Each row has a name. Each piece below is followed by the name of the row it came from, unless a question asks for something else. Each question is about the rows just above it. Places in a row count from 0.

Columns, left to right: K G Q U R A Y F P
[166 136 143 100 118 137 158 147 104] : (139)
[159 138 135 177 142 116 110 104 180] : (125)
[191  58 136 148 157 142 130 127 134] : (73)
[195 180  84 145 109 128 156 127 144] : (80)
[130] is at row and place	(73), 6
The row with [109 128 156 127] is	(80)
Row and place of [157] in the named rows:	(73), 4
Give the next entry after [195 180  84 145 109].	[128]

Columns, left to right: N H X J V T S B L
[149 131 121 109 159 132 113 103 136] : (57)
[153 122 118 109 159 132 113 103 136] : (55)
[132 144 143 148 131 143 147 149 140] : (86)
[130 119 142 156 129 153 159 159 141] : (93)
[130 142 142 156 129 153 159 159 141] : (111)
Give the next entry after [148 131].	[143]
[148] is at row and place	(86), 3

Columns, left to right: Mukep mosa kupun morep vike meb menaf Fiva zovuz
[124 179 170 120 111 136 184 136 118] : (94)
[187 150 142 170 139 111  62  96 169] : (130)
[147 177 175 133  95  90 107 123 140] : (24)
[187 150 142 170  62 139 111  96 169] : (76)
(76) in full:	[187 150 142 170  62 139 111  96 169]
[179 150] is in which column, read top down?	mosa
(94) in full:	[124 179 170 120 111 136 184 136 118]
The next entry after [111  62]:	[96]
q: [139 111  62]	(130)
Which column holds this, read top down? [187 147 187]	Mukep
The next entry after [179 170 120 111]:	[136]

Columns, left to right: Z M E C
[157  82 188  68] : (62)
[149 168 196 183] : (109)
[146 171  87 196] : (99)
[ 83 198 113 197] : (11)
[145 163 117 176] : (133)
[83] is at row and place	(11), 0
Which row holds [163 117 176]?	(133)
q: [146 171  87]	(99)
[197] is at row and place	(11), 3
Give the next entry after [ 82 188].	[68]

Columns, left to right: zif Nufi gazi fil rov
[ 75  97 170 184 119] = (153)
[163 165 132 129 165] = (32)
[161 167 133 128 170] = (127)
[164 170 134 129 172] = (19)
[161 168 134 128 173] = (165)
[173 164 136 137 155] = (68)
[ 75  97 171 184 120] = (41)
[161 169 134 127 173] = (117)
[141 167 126 128 185] = (174)
[ 76  95 171 187 114] = (114)
[156 171 137 131 182] = (202)
(68) in full:	[173 164 136 137 155]
(41) in full:	[ 75  97 171 184 120]

Columns, left to right: Dolu dafuf Mun vib dulub
[110 152 140  63  87]  (71)
[110 152 140 159  87]  (30)
[110  87 152 140  63]  (16)
[110 152 105 157 132]  (100)
q: [110 152 140 159  87]	(30)
q: [152 140  63  87]	(71)

Columns, left to right: Vuz dabef gol ribe Domez tokev
[146  78 150 124 109  62] -> (119)
[128 157 134 120 152 166] -> (22)
[135 119 159 117 158 156] -> (98)
[127 158 135 117 159 170] -> (2)
[127 156 135 116 162 169] -> (92)
[127 155  60 128 132 156] -> (39)
[145  76 150 124 110  61] -> (89)
[126 155 134 116 161 168] -> (146)
Where in the named rows is [157]?	(22), 1
Where in the named rows is [61]?	(89), 5
The next entry after [146  78]:	[150]
q: [150 124 109  62]	(119)
[159 135 135  60] is in which column, read top down?	gol
The next entry after [135 117 159]:	[170]

Columns, left to right: tabet zesak lepef mip
[ 84 130  87 136]  (75)
[115 183  99 140]  (121)
[ 96 139  99 140]  (88)
q: [ 96 139  99 140]	(88)
Which column holds [136 140] top down?	mip

Columns, left to right: bati kudol Lival nativ
[103 135 179  96] = (3)
[ 95 131 186  90] = (27)
[103 135 179 154] = (66)
(66) in full:	[103 135 179 154]

Columns, left to right: zereb rabul zaguv femet rugi
[ 88 133  84 145 138] -> (145)
[ 88 131  84 146 142] -> (17)
[136 147 158 141 143] -> (81)
[ 89 131  83 145 138] -> (15)
[116 142  74 130 121] -> (51)
[ 94 129  85 142 136] -> (175)
[111 151  70 134 120] -> (48)
[136 145 159 140 133] -> (84)
q: [136 145 159 140 133]	(84)
What is the next entry after [ 88 131]?	[84]
Give the next entry after [147 158].	[141]

Columns, left to right: bipaz dit dag suvir bera zaz zimil
[120 104 152  55  62 147 135] : (203)
[155 103 194 103 161 104 137] : (63)
[142  70 112  74  95 127 172] : (207)
[130 158 134 156 167 144 128] : (46)
[146 109 115  59  99 157 170] : (120)
[ 94 155 125 162  99 194 138] : (64)
[172 102 182  89 156  95 155] : (134)
[161  81 172  72 154 103 114] : (152)
[158  87 175  78  94 148 154] : (21)
[177 103 188 103 176 101 138] : (157)
[ 82 146 110 161 154 187 170] : (135)
(21) in full:	[158  87 175  78  94 148 154]
q: [ 87 175  78  94]	(21)

